The same points and some others measured another way (B), then each row and its match in B
B:
1: [-375 -176 -162 -277   46   72 -346  -54  -72  169  -32 -188 -130  -17
 -143 -197   56 -163   60    6  -69 -172   67 -152   66  -17 -115  163]
2: [ 487  265 -185   65  274 -259  499  142 -167 -222  -10  143  -35  -22
  271 -270  114   84  -59  123  255  232 -136  -18    7  147  366   47]
3: [-400 -319   61 -110  -69  111 -454  -59  -36  264  -12  155  379  527
  -13  192  112  -67  -46 -141 -295   83  -50 -139  -33 -178 -405   78]
4: [-258 -232  -69  -61  -31  248 -295  -20  147  315  -44  120   48  266
  -70  147   76   66   49 -180 -192   20   78 -343 -102 -209 -142   45]
5: [ -36  -52  -48 -110  239  -75 -185  -30 -334  -78  138   95  195  361
   29   75   43  -34   -6  -80 -184  312    1   55   50   57 -174   70]
6: [ -96 -240  122   28  -35 -118 -435  -23    6   64 -254   35  238  325
   77  216  -82  132 -211  -14 -210  105   51 -157  -98  -88 -305   49]
7: [ 150  139 -155 -131  163   60  365  109    2   51  225    7 -196 -194
   27 -293  127  -89  108  -28  226  -53    1  -87   37   -3  270   29]
8: [-153 -242 -181 -227  152  290 -464 -268  -43   99   45  -24 -165   20
 -167 -122  132  177   74 -180 -235  -42  277 -277 -375 -223  -73  182]
9: [-154  -27  -70 -121   53 -187 -380    7 -296  -77 -174  -82  -50  -20
 -172 -114   81  -45  -54   61 -195   56   54   36   24  129 -282  162]
10: [-137   36 -160 -490  266  219  -81 -252 -245 -107  575 -151 -166 -232
 -108 -640  169 -270   61  -37   54 -115  114   43 -139  -52  -20  104]
11: [  97  155 -120 -235  219 -141  201   11 -301 -159  252  -35  -17 -120
   45 -450  183 -206    6   83  152   20  -79  161   52  115   74  110]
12: [ 209  219  -87 -287  270    6  279 -148 -130 -267  488    0   20 -147
  256 -720   73 -215 -187  138  273   52  -99    1 -131   -2  144  -41]
13: [  63 -134 -146  -95  200  110    9  -51    5  104   66   64   14  183
  101  -14   83  113   63 -114    9   57   63 -202 -127 -133  169   99]
14: [-415 -153 -133 -408  257  413 -624 -379 -207  -18  491   15   30  272
 -129 -262   -4 -152  -24 -165 -347  226  167 -229 -184 -152 -359    1]
15: [ 361  246   70  -37  242 -294  393  226 -118 -212  200 -125  -74 -147
  181 -111 -198 -115 -112  100  282  137   11  130  257  200  171 -108]
16: [ 176  -73   94  -64   42  159  -73  -42   80   56  151   61  -83 -134
 -116   21  107  191   10 -210  -77  -57  273  -97 -332 -224  -63   27]
17: [  -6 -231   72  -10   68 -172  -80   27    2   92 -113   69  398  469
  311  146  -46   19 -168   19   18   91 -127  -86   32  -82  -47   57]
18: [ 341  282 -177    0  239 -322  374  237 -240 -198  -64  -61 -237 -239
   51 -226   47  -23   28  133  222  113  -34   83  189  263  276   81]
19: [ 187   15 -131   48   96 -250  -48   68  -17  -94 -379  -83 -153 -101
  121 -154  -43  165 -160  168   85   13   20 -197  -60   86  133  115]
20: [-293 -248 -150 -172   -4   82 -268  -24  -36  262 -132  -25   -2  115
 -118  -42  214  -19  126  -79 -116 -161   30 -155  -58 -112  -75  238]
21: [-349 -239 -104   13  -68  -43 -392  139  -76  293 -361   74  102  361
 -138  310   98   25   88  -82 -277   76  -25 -182  141    1 -247  164]
22: [-190 -174 -156 -125   64  248  -69   24   47  317   88  107  -16  190
 -101   79  186    7  209 -220  -94  -22   61 -226  -34 -169   32  113]
23: [ -40  -74 -136  -28  -87  166  -10  -26  158  207 -103  234   33   60
   26 -215  312   97  -10  -48  -23  -80  -67 -309 -287 -222   22  113]
24: [ 160   65  -14  -31  139 -395   30  105 -307 -192 -141  -31  129   68
  122 -123   55  -39 -130  150   46  123  -96  175  101  189  -47  130]
25: [-360 -193 -159 -157   54  153 -387  -81 -157  181    4  149  151  371
  -94   -6  197  -57   64 -109 -279  134  -39 -181  -45  -91 -248  147]
26: [-250  -29  -45 -165   -5  -28  -17  106 -138  150  116   78  181  194
  -13 -128  177 -266   30   -8  -28   16 -165   24  182   22 -171   66]
27: [ 370  105  -30  -15  250 -282  -20    7 -199 -305 -113 -130 -159 -174
   83 -140  -99  172 -160  101   56  132  159   17 -101  130   83   73]
28: [ 364  209    9   22  293 -278  359   99  -90 -263  163   89  228  256
  489 -187 -205  -77 -293  181  256  371 -205  -50  166  142  180 -161]
29: [ 220  155 -209 -145  330 -256  162  -30 -154 -281    1 -156 -101  -66
  332 -496 -138  -77 -211  277  280  109 -103 -110   76  183  287   36]
30: [ -78 -220  141 -283    7   42 -115 -150  -42   78  254  -43  249   37
   47 -237  211 -115  -70  -77   31 -247   34  105 -236 -227 -164  137]
31: [ 146 -117  -75  -16  171   43 -304 -203    2 -110 -112   84   26  160
  144  -91  -33  283 -205  -12 -131  182  132 -313 -369 -144  -29   53]
32: [ 121   22   28 -217  209  145  150 -140 -160  -72  546  212  279  205
  144 -263  216 -107  -31 -132   26  151  -40   72 -204 -168  -43   -4]
33: [-186 -105  -54  -29 -127   47 -235  119  -73  239 -179  107  -70  -16
 -317  112  298   61  156 -160 -237  -74   97  -64  -73  -73 -236  178]
34: [ 319  116  -60    8  206  -56  337  155  -24  -20  120   45 -117  -62
   78   -4   15   77   64  -77  152  102   72  -49   29   14  252   -9]
35: [  35  -55 -184  -64  250 -240 -266  -74 -334 -185 -220  -20   59  229
  108 -110   18   85 -110  115 -118  241  -27  -59  -24  133  -41  185]
36: [  19    3   73 -142  -11 -193 -190   24  -41  -88 -106 -246 -165 -330
  -73 -255  -50  -48 -173  116   55 -202  141   16  -49   46 -144   74]
37: [ 214  157   13  -82  160    7  324  112   62  -31  294   14  -71  -88
  140 -181  -60  -85  -51  -18  221   65   21  -81   62  -10  163 -115]
38: [-402 -218  -89 -139  -43  -74 -406  -29 -103  161 -213   19  236  351
   41  -86  100 -140 -103   80 -157    4 -161 -149   69  -10 -274  153]
39: [-143 -285   38  -55   31   79 -425  -76   47  158 -117    7   93  254
  -21  208  -34  152  -64 -131 -221   29  167 -224 -156 -174 -208   74]
40: [-326   -8 -284 -216  163  210 -268  -11  -98  136   87  -60 -282   12
 -203 -144    5 -118  140  -72 -148   95   99 -294  127   44  -49   54]
41: [422  66 -35  27 188 -45 509 131  68  21 149 147  58  41 254 -53 109 110
  25 -70 266  49 -28 -59 -82 -99 365  16]
42: [ -65 -144  -70 -134  151 -224 -356  -82 -200 -106 -215 -168   24   88
   67 -125  -64   27 -161  125  -66   25   47  -56  -25   79 -103  168]
43: [  83  -80  258  -63  -21 -178 -140   29 -195  -60  105   79  320  127
  -14   77  137  -15 -125  -83 -126   43   48  248 -117  -64 -360   58]
44: [ 353  253  -16  142  146 -223  162  241  -39 -165 -123    9 -234 -154
   36   44 -162  135 -106   51   63  252  109 -112  103  174   89  -98]
45: [ 262  112   38 -231  129 -115  378   -9  -14 -126  308 -114   -2 -300
  208 -551  104 -169 -127  111  379 -226  -46  113  -98  -41  202   37]
46: [-136 -220  127 -160   12  -35 -385  -60  -91   56   10 -108   88   53
 -105   62   22    2  -67  -83 -163  -89  170   32 -100  -93 -296  110]
47: [ 515  163  -75  155   92 -432  332  163   22 -206 -414  -28 -109 -222
  300 -261    1  216 -240  264  311  -15  -82  -96  -93  122  333   94]
48: [-248 -245  -54 -238  164  185 -242 -184   21  139  236   48  273  449
  212  -96  -46 -112  -97  -61  -52   94  -54 -240  -49 -177  -85    5]
49: [-118  -26 -208 -227   61  223  -53  -78   27  129  123   -8 -216 -180
 -113 -383  220  -52   86  -56   26 -154   76 -224 -171 -124   63  122]
50: [ 190  -76  158 -110  -71 -174  217   57  140   52    1 -109  102 -215
  174 -275  117  -39 -156   76  295 -364  -15   64 -147 -137   89   94]
51: [ -66 -243   55 -138  116 -138 -390 -157 -142  -62  -82  -61  252  278
  148  -31  -40   42 -209   36 -120   55   33  -31 -139  -64 -212  125]
52: [-240 -301  181 -194  -88  121 -308  -16    9  271  147  -37  154   95
 -196  180  144  -55   77 -241 -170 -208  177   55 -104 -222 -316  115]
53: [ 144   -4  118  -13  -11   76  180  106  -21  120  246  256  193  108
  -40   81  270   27   67 -221  -42   48   25   70 -143 -174 -106   21]
54: [ 104 -175 -169 -179  238   49 -174 -242 -126  -61    7    0    3   77
   97 -240  161  178  -25  -36  -32   -8  108 -137 -359 -148  112  225]
55: [ 162   31   26 -181  160  224   60 -148   34  -55  431  103   10  -61
   68 -290   93   17  -76 -129   41   39  132 -115 -309 -210    2  -56]
56: [-160  -34 -127   -5  134  -67 -326  170 -224   83 -165  -42 -188  128
 -264  319  -71   44  140 -114 -280  241  174  -96  235  160 -177   78]
57: [ 237  -15 -119  125  223 -258    5  101 -143  -93 -285   85   76  295
  211  162  -69  214  -94   54  -21  308  -30 -137   39  102  126   76]
58: [ -80  -12   -3    9  -44 -441  -74  283 -118   41 -415 -200  -21  -31
    7   35  -76 -117  -92  197   68  -81  -82   54  350  238  -78  125]
59: [-133  139 -268 -172  178  125   20  126 -253   81  199   31 -304 -112
 -309 -120  193 -131  286 -131 -101  117   88  -40  161  114    7   98]
60: [ 270  195 -132  -68  379 -377  230   46 -308 -338   63  -37  139  200
  412 -316 -155 -127 -236  261  224  342 -217   36  220  267  189  -15]
61: [ 230  119  -69   58  201  -53 -110   19 -133 -175  -32   99 -128   25
  -11   22  -58  194  -92  -41 -139  326  154 -156 -113   55  -50  -29]
62: [ 223  186 -195  -92  261  -18  403  140 -143  -31  235   63 -149  -77
   36 -192  131  -62  151  -50  175  118  -14   -8  104   83  292   43]
63: [-299 -226 -140 -292  101  125 -223 -173 -120  144  147   29  202  266
   58 -263  219 -155   21  -39  -58  -70  -87 -100 -102 -142  -92  188]
64: [-170 -283    8 -215  100  257 -377 -225   45  128  187   20  107  219
    5  -19   29   60  -42 -173 -164  -11  173 -218 -271 -270 -164   57]
65: [-169 -169 -136  -25   84  137 -271   11  -93  193  -69  186   69  353
 -104  228  138  113  123 -192 -277  201   65 -210  -50  -95 -133  113]
66: [-280 -100   11  -86  -81 -300  -65  328 -214  232 -207 -133   64   69
 -190  185  120 -245  151    6  -31 -134  -78  215  433  181 -188  188]
67: [ 476  359 -109   74  226  -59  499  195   -6 -162  170  129 -240 -213
  113 -197   -3   77  -22    6  219  238   31 -118   11   93  306 -120]
68: [  16  -64  -52  -86   27  124  265  115   46  258  185  174   99  121
    6  -10  280  -48  168 -175   79  -72  -50  -48  -25 -159  111   88]
69: [-181  -93  -63 -319  249  -45 -403 -172 -283 -139  171 -232  -49   26
  -42 -237 -100 -142  -82   42 -105   50  135   12   20   74 -186   96]
70: [ -45 -130   31 -234  112  276    0  -62  -46  173  444   81   40   55
 -146   -3  219  -42  181 -293  -73  -57  174   21 -164 -230  -65   66]
71: [-326 -231  -42  -40 -120  291 -370   48  128  394  -74  143  -39  180
 -274  268  146   89  150 -272 -304  -21  160 -306  -98 -221 -253   63]
72: [ 121  184 -116    3  191 -262  139  258 -235  -84  -74  -75 -189  -76
  -48   12  -47  -63   59   54   56  176   20   50  308  267   77   37]

[-162  224 -115 -305 -101   27  301  -22 -161 -115 -220  -24   69 -359
  143 -228  323  106   32 -109   84 -141  111  -70  -30  -55  -39   92
 -352   61 -144   30 -297  140 -106] -> 38
[-203  -59 -189   -5   -3 -223  263  371 -293  136 -289 -188 -145   70
  114 -140   74  191  -71  -85 -236    8 -329 -262 -180  327  -11   56
  221  -98  -41 -212  185 -318 -115] -> 66
[-221   96  -85   52  -31 -108  313   12  -89   58 -240  -92  115 -121
   84 -165  180  213  -65   14  -33 -130 -103 -146    0   92  -76   21
  -81 -114   -3  -20  -52  -78 -125] -> 36
[  64 -135  -85  -41 -135 -122  -31 -115  -42  111  120   26   85   39
  156  -25  -62    0  154    2 -108   68 -132  -66 -204  -26   25   29
   99 -259  -78  -49  110  -87 -121] -> 7
[-114   10 -119  -64  -16  -45   81   81 -213   55  -87   -8 -130    3
   77  -90  -55   69  -86  -71  -65   38 -124 -143   49  171   67    4
  103 -113   51  -52  137 -178 -197] -> 20
[ -13  -51  -42   -2  -46  -13  -23  210 -135   56  -57 -109   45   61
   94 -155  -44   89   20   -2 -107   35 -135   96  -87   12  104  -16
   -4 -112  -55 -141  144   28  156] -> 26
[ -16   56   -5  142   18   -2  -23   44 -127  -14 -126   26   52  139
  -26 -149  -27   92    6   79   44  -45  -37   20  234   59  181   39
   33 -107   65 -185   23  -83  -98] -> 9
[ 169 -110   19 -258 -187  -50 -233 -341   52  -27  315   12  115   42
   98  -22 -178 -164  156   45  -10 -149   15  140   30 -120  123  -59
  -39 -152 -220 -132  -83  186 -236] -> 41
[-197  126  -86  -94  -52  -14   94   58 -289  -50 -135  -40  -59  -35
   16  -73    3   76 -184   44  -67   38  -87 -105  199  132   57  -44
   57  -72   22   18  101 -142 -121] -> 49
[  89 -271   99  189 -119   10 -334  -72   72  193  359  -65  164  223
   85   81 -463   -9  -46  166 -235  307 -189  240 -131 -154   13 -241
  214 -419   77  111  519   -9  307] -> 67
[ -90 -118  118  232  -30 -109  -34  176  -72   65  -40 -118  -12  261
  -34   50 -231  113  -51  106 -224  390  -91  -53  -84   52 -159  -69
  287 -258  102  -20  273 -402  120] -> 56
[   7   69  176  -49  -60   21  -50  -93   46 -151  -19  -56   92   56
  -57 -100  -54   10   69   57   63  -21  204  127  165 -109  -35  -17
 -140  -27  -83 -135 -234   25  -72] -> 64
[ -27 -145 -188  -93   -7   -8   11  -36 -104  230  131  120 -228  -73
  221  -35 -230    2  -49 -237  -59  132 -160 -178 -154  161   56  -19
  147 -241  157   94  323 -169 -291] -> 23
[-100  109    7   22  -38   58  105  -71  -26  -13  -90   -5  145 -125
   58 -163   59  125  -35   25   69  -65   56   63  106  -81   15  -22
 -198 -102   31   33  -60  100    6] -> 42
[  18   43  168   -1  -59   11 -155 -115  -28 -143   47    3   15  176
 -105   -7 -182  -35    9  112   25  110  157   80  266  -47   11  -44
   42  -90   -5 -104  -88 -129 -138] -> 61
[ -54   79  143  -79 -133 -136   34 -187   17 -167  -54 -150  193   87
  -74  -65   52   25   66  180  -14 -166   96   38  183  -54  -79  -22
  -72  -41 -220 -200 -307  -15 -185] -> 70
[-110  184   90   78  111    6   85  357 -247 -200 -414  -65 -171  214
 -169 -203   61  133  -19  -10   76   50  133  -55  335  183   94  130
   23  124   54 -355 -196 -291 -123] -> 69
[-155  106    6 -103   64  147   37  394 -254  -75 -207 -103 -210  -28
    7 -185  -91  101 -185 -127  -27  167   39   84  111   94   57  -50
  -78   58   83  -57  117  -47  155] -> 60
[ -77 -161  -25  -21  -89  -61  -72   39  -60  154  145 -155   20   61
  120  -15 -260   43 -135   33 -229   87 -237   64 -115   44  -20 -187
  139 -249  -15   34  349  -24   82] -> 68
[-113   54  104    9   68  -27  102  220  -99  -90 -235  -77 -202  120
  -68 -116  -66   96  -20 -105    8  132  130  -99  104  151  -89   58
   43   26   59 -194 -115 -309 -176] -> 5
[-127   79   35  -58 -177  -81   44  -67 -128  -84  -41 -144  243  -15
   18  -44   67   80  -43  218 -135   14  -57   55   49 -100  -60  -82
  -44 -139 -158   14  -11   19  116] -> 72
[ -65  158  -78 -258  -69   74  -79  -81 -282 -142   -4   34  -74  -37
   -1 -100  -54  -58 -132   38   49 -114    7   27  377   74  235  -45
  -40    6  -54  -68  -17   60 -236] -> 19
[  -7   34   44 -206 -117   -6  -48 -182  -48  -98   87    0   11  -28
   33  -35  -80  -57   30    6   10   10  107   14   92  -53  -16  -29
  -62  -76 -100  -29 -119   -7 -202] -> 13
[  52  -90  107   54 -140 -157    7 -426  228   38  157    0  246   52
   48   -1  -75    8  176  107   12 -120   62  -20  -22 -114 -125  -21
  -20 -250  -95  -59 -180  -32 -298] -> 16
[-185  -32   18   35  108  -71  274  241   -7   85 -242  -91 -272  -10
   56 -139  -73  169  -55 -266  -31  123   40 -222 -127  233 -221   42
   40  -38  139  -89  -22 -354 -244] -> 32
[ -94  -39   -7  132  -18   56  101 -260  139  186  110   95   88 -164
  145  -60 -155  116  -89  -62   49   65    7  -34  -35  -63 -108  -98
  -80 -297  219  252  170  -10 -123] -> 54
[ -98   31   14 -112 -136    0  -15  -38 -114  -36   42 -108  126  -55
   63  -50  -58   39  -88  104 -117   61  -50   88   17  -83  -25 -117
  -48 -140  -89   61   93   62  114] -> 21
[  39   98   56 -339 -174  -57  -36 -189  -94 -230   20  -11   40  -29
    5  -52   65 -101  165   26   39  -50  198   -3   94  -92   -9   68
 -119   22 -259 -158 -358    6 -261] -> 4
[ -63  -89  -75  134   34  124   -1  219  -81  202    5   20  -49  -57
  173 -127 -188  141  -95 -129  -77  283 -115   64 -180  -17   34  -67
    5 -241  227  148  414  -38  253] -> 29
[-150  -81   55   42  -27  -67  -13  173 -143   46  -22 -138 -133  155
   -2   27 -253   74 -168   23 -210  282 -106  -68   -8  133 -124 -118
  238 -173   76    1  274 -320   12] -> 44
[-114  157   57 -121  -69   72    8   30 -162 -161  -99  -69   46  -41
  -27 -109    3   50  -95   68    9   41  103   94  213  -53   19  -52
 -130   -3  -45  -16  -78   29   41] -> 25
[ -66 -150 -138  115   23  -31  -48  354 -230  211  -50 -118  -82  144
  126 -134 -192  129 -126  -29 -218  117 -354   29 -107  173  171  -81
  207 -210   90 -111  486 -102  180] -> 58
[  57  -92   59  175 -107  -30 -110   54  -52   52   43   20  151  148
   51    2 -109   66  144  116 -128  371  -26   44 -176 -149  -37   17
  119 -292   41   18  201 -191  231] -> 40
[-194  -20   66  194   73  -75  161  219  -34   78 -212 -174  -55  113
  -20 -125 -102  207 -147  -18  -95   43  -86  -59   43  171 -111  -63
   86 -108  115 -111  108 -228  -26] -> 46
